Below is a small trained network, with its code and all its weights. Each question gives an input and a class and asks what happens when units are switched off, that is, made to give their printed mean instead of their output.

import numpy as np


def w(rows, s, z=0):
    codes = np.array(rows[::2]) - 128.0
    scale = np.full(codes.shape[1], s)
    scale[-1] = z or s
    return codes * scale


def f(y):
    return np.maximum(y, 0)


def log_softmax(a):
    a = a - a.max(-1, keepdims=True)
    return a - np.log(np.exp(a).sum(-1, keepdims=True))


def net(x, mask):
    res = np.array(x, float).reshape(1, 5) / 4 @ E
    y = f(res @ A[0][:, :-1].T + A[0][:, -1])
    res = res + np.where(mask, y, B[0][:, -1]) @ B[0][:, :-1]
    return log_softmax(res[-1] @ U[:, :-1].T + U[:, -1])


A, B = {}, {}
E = w([
[123,121,84,153,81,157,170],'x0',
[128,133,51,54,112,160,93],'x1',
[120,159,161,134,249,140,155],'x2',
[97,203,115,190,173,57,72],'x3',
[39,132,137,71,119,70,167],'x4',
],0.012)
A[0] = w([
[77,193,66,105,169,97,76,153],'neuron 0',
[94,142,189,75,127,112,121,124],'neuron 1',
[50,120,203,158,208,121,137,121],'neuron 2',
[118,241,154,132,213,70,160,168],'neuron 3',
[200,126,124,133,123,244,132,253],'neuron 4',
[221,159,149,195,109,107,90,185],'neuron 5',
],0.011,0.0052)
B[0] = w([
[96,173,15,168,167,107,101,217],'neuron 0',
[202,95,127,150,124,31,149,175],'neuron 1',
[145,179,75,184,121,69,26,226],'neuron 2',
[107,217,214,189,175,83,22,253],'neuron 3',
[77,127,187,18,202,209,118,240],'neuron 4',
[79,83,78,32,254,200,166,212],'neuron 5',
],0.0093,0.013)
U = w([
[93,133,116,127,3,117,144,120],'0',
[159,160,121,131,73,166,94,3],'1',
[117,205,121,150,163,102,43,151],'2',
[93,132,77,154,98,76,138,137],'3',
[167,112,166,132,83,51,128,111],'4',
[132,83,135,99,178,152,147,161],'5',
],0.015,0.0062)

Each question gives the input, the list of numbers given to net, and the class t.
The units are the neurons (one row each of A and B). Each row of codes is followed by its name. A weight is (code - 128) times the scale printed after its matrix; where a second scale follows, it is the last column's (A, B and U).
mask holds one flag per neuron, in row order. A switched-off neuron (its flag False) gives its mean, the last column of its row in B, instead of its output. The means were averaged over made-up inputs and are rounded, as every weight is.
A unit's drop is (log p(t) with every unit on - log p(t) with that unit switched off) / (log p(t) with every unit on - log p(t) with every unit switched off).
The circuit of an input: a set's keep is (log p(t) with only the set's units on - log p(t) with every unit switched off) / (log p(t) with every unit on - log p(t) with every unit switched off). Starting from all 6 units, units are removed one at a time, each time the one whose removal leaves the highest keep (on an exact tie, the one counted first), for as long as the keep stays at least 0.8.
circuit, biggest first: the units of the circuit, biggest drop first
most important unit: the unit with the biggest drop
top k neurons: the k neurons with the biggest drops, biggest first
drop of u: that unit's drop, to one decimal
input [7,4,1,-2,8], class 3: most important unit -> neuron 4
input [-1,-1,-5,3,3], class 3: circuit, biggest first -> neuron 3; neuron 4
input [-2,-3,-3,-5,6], class 4: top 2 neurons -> neuron 1; neuron 5
input [8,-3,6,-6,6], class 3: circuit, biggest first -> neuron 5; neuron 4; neuron 3
input [-2,-2,-7,-7,6], class 0: circuit, biggest first -> neuron 3; neuron 5
input [2,3,-1,2,7], class 3: top 3 neurons -> neuron 3; neuron 4; neuron 2
input [6,7,-4,3,4], class 3: top 2 neurons -> neuron 3; neuron 0
input [3,-6,-4,-7,7], class 0: circuit, biggest first -> neuron 3; neuron 5
input [-1,-1,-4,1,1], class 0: top 2 neurons -> neuron 3; neuron 4
input [-7,7,2,-5,2], class 5: top 2 neurons -> neuron 3; neuron 2
input [-2,-4,4,-7,7], class 4: top 2 neurons -> neuron 1; neuron 0
input [-5,-1,4,-7,4], class 4: drop of neuron 3 -> 0.2
input [-5,-3,-6,0,5], class 4: drop of neuron 5 -> 0.0
input [2,-4,-1,-2,2], class 3: circuit, biggest first -> neuron 3
input [5,-6,1,-2,6], class 4: drop of neuron 0 -> 0.4
